Below are the code and all the weights of a small trained network. Each question names an input and a class and asks about switching units off, where a switched-off unit gives its printed mean instead of its output.

import numpy as np


def w(rows, s, z=0):
    codes = np.array(rows[::2]) - 128.0
    scale = np.full(codes.shape[1], s)
    scale[-1] = z or s
    return codes * scale


def f(y):
    return np.maximum(y, 0)


def log_softmax(a):
    a = a - a.max(-1, keepdims=True)
    return a - np.log(np.exp(a).sum(-1, keepdims=True))


def net(x, mask):
    res = np.array(x, float).reshape(1, 7) / 4 @ E
    y = f(res @ A[0][:, :-1].T + A[0][:, -1])
    res = res + np.where(mask, y, B[0][:, -1]) @ B[0][:, :-1]
    return log_softmax(res[-1] @ U[:, :-1].T + U[:, -1])


A, B = {}, {}
E = w([
[13,60,221,184,162],'x0',
[25,182,85,143,14],'x1',
[31,187,136,5,197],'x2',
[129,121,127,119,121],'x3',
[226,181,254,69,47],'x4',
[133,127,126,134,128],'x5',
[125,131,128,131,126],'x6',
],0.0059)
A[0] = w([
[173,112,108,76,187,244],'n0',
[182,186,102,101,99,76],'n1',
[148,94,139,116,169,125],'n2',
[196,135,254,103,76,4],'n3',
[136,152,55,170,180,90],'n4',
[98,82,193,162,122,106],'n5',
[47,185,79,136,16,245],'n6',
[111,84,64,147,127,100],'n7',
[97,64,187,127,121,90],'n8',
[170,54,146,233,87,136],'n9',
[78,130,125,64,187,139],'n10',
[177,147,52,88,79,172],'n11',
[80,41,41,144,166,43],'n12',
[129,171,195,138,100,115],'n13',
[169,110,114,155,104,98],'n14',
[134,74,132,173,104,157],'n15',
[116,117,99,175,154,28],'n16',
[110,127,82,172,211,37],'n17',
[147,93,156,109,212,178],'n18',
[104,136,93,76,60,198],'n19',
[86,75,168,99,150,93],'n20',
[146,142,100,207,99,125],'n21',
[163,105,74,190,149,85],'n22',
[151,153,206,102,93,75],'n23',
[158,85,118,132,134,163],'n24',
[214,156,50,110,149,184],'n25',
],0.012,0.0038)
B[0] = w([
[98,126,193,198,123,206],'n0',
[72,109,51,139,166,186],'n1',
[181,123,159,181,160,161],'n2',
[165,119,76,100,91,220],'n3',
[151,91,103,87,92,179],'n4',
[21,98,73,148,148,173],'n5',
[187,130,206,200,171,255],'n6',
[192,130,137,88,60,176],'n7',
[27,109,64,102,157,167],'n8',
[89,174,163,83,125,222],'n9',
[146,172,180,55,59,198],'n10',
[2,105,119,125,163,214],'n11',
[208,98,96,125,76,209],'n12',
[206,79,70,106,124,173],'n13',
[111,178,153,90,136,170],'n14',
[80,163,152,85,132,175],'n15',
[153,115,74,100,102,151],'n16',
[190,128,71,113,61,179],'n17',
[141,163,178,200,130,195],'n18',
[140,97,183,162,122,193],'n19',
[70,132,106,119,109,169],'n20',
[117,144,172,106,114,183],'n21',
[134,153,129,91,110,181],'n22',
[199,92,53,117,53,185],'n23',
[105,181,208,174,82,167],'n24',
[43,74,151,111,151,227],'n25',
],0.0071,0.0096)
U = w([
[167,97,71,100,98,50],'0',
[119,103,144,118,121,230],'1',
[113,143,133,114,116,252],'2',
[71,93,95,122,140,27],'3',
[113,250,133,74,110,49],'4',
[147,128,154,179,133,62],'5',
[125,146,122,125,124,182],'6',
],0.017,0.0037)

Each question gives the input, the list of numbers given to net, and the class t.
The units are the neurons (one row each of A and B). Each row of codes is followed by its name. A weight is (code - 128) times the scale printed after its matrix; where a second scale follows, it is the last column's (A, B and U).
mask holds one flag per neuron, in row order. A switched-off neuron (its flag False) gives its mean, the last column of its row in B, instead of its output. The means were averaged over made-up inputs and are rounded, as every weight is.
A unit's drop is (log p(t) with every unit on - log p(t) with that unit switched off) / (log p(t) with every unit on - log p(t) with every unit switched off).
The circuit of an input: a set's keep is (log p(t) with only the set's units on - log p(t) with every unit switched off) / (log p(t) with every unit on - log p(t) with every unit switched off). Starting from the 12 units with the biggest drops (on a tie, the unit counted first), units are removed one at a time, each time the one whose removal leaves the highest keep (on an exact tie, the one counted first), for as long as the keep stays at least 0.8.
circuit, biggest first: the units of the circuit, biggest drop first
k most important neurons: the k neurons with the biggest drops, biggest first
input [6,-7,2,4,-1,-6,-6], class 5: most important neuron -> n18
input [0,7,3,-1,0,3,3], class 5: circuit, biggest first -> n6; n19
input [-8,8,-6,-5,-5,0,0], class 3: 2 most important neurons -> n11; n25
input [6,5,-8,-1,4,7,-4], class 4: circuit, biggest first -> n9; n15
input [8,3,7,3,4,2,-4], class 3: 2 most important neurons -> n8; n5
input [-8,4,4,8,-2,4,-2], class 1: circuit, biggest first -> n6; n19
input [-8,-3,1,4,6,-4,-1], class 3: circuit, biggest first -> n11; n25; n1
input [7,-2,8,-6,-8,-8,-1], class 0: circuit, biggest first -> n12; n17
input [8,3,-4,3,2,6,-4], class 3: circuit, biggest first -> n5; n8
input [-7,3,-5,1,4,-5,6], class 3: circuit, biggest first -> n11; n1
input [-6,-2,1,1,-8,3,0], class 0: 3 most important neurons -> n12; n17; n4
input [5,-1,-8,5,8,-2,-4], class 0: 2 most important neurons -> n3; n23
input [1,-8,3,0,-6,-1,7], class 5: 2 most important neurons -> n18; n0
input [-7,-5,2,-6,8,-7,-6], class 0: circuit, biggest first -> n23
input [-2,-7,3,5,3,-6,6], class 5: circuit, biggest first -> n0; n18
input [6,1,-3,-3,1,-2,-1], class 3: 2 most important neurons -> n5; n8
input [7,-7,-5,5,3,-7,1], class 2: circuit, biggest first -> n9; n6
input [7,8,4,-8,7,2,5], class 1: circuit, biggest first -> n6; n13
input [-6,-7,8,3,-8,-2,8], class 0: 2 most important neurons -> n17; n12
input [8,6,-3,-7,4,0,4], class 3: circuit, biggest first -> n5
input [6,-1,7,6,-4,-3,1], class 4: 2 most important neurons -> n10; n25
input [-8,-6,-1,-5,-6,3,-4], class 3: 2 most important neurons -> n25; n11
input [5,-2,-8,4,8,4,3], class 0: 3 most important neurons -> n3; n23; n13
input [-3,-6,2,1,6,-1,6], class 0: 2 most important neurons -> n3; n23
input [-5,8,-7,-3,-3,-1,-1], class 5: 2 most important neurons -> n6; n19
input [-5,6,4,-1,-5,4,-2], class 5: 2 most important neurons -> n6; n19
input [5,-7,8,7,3,-7,7], class 4: circuit, biggest first -> n10
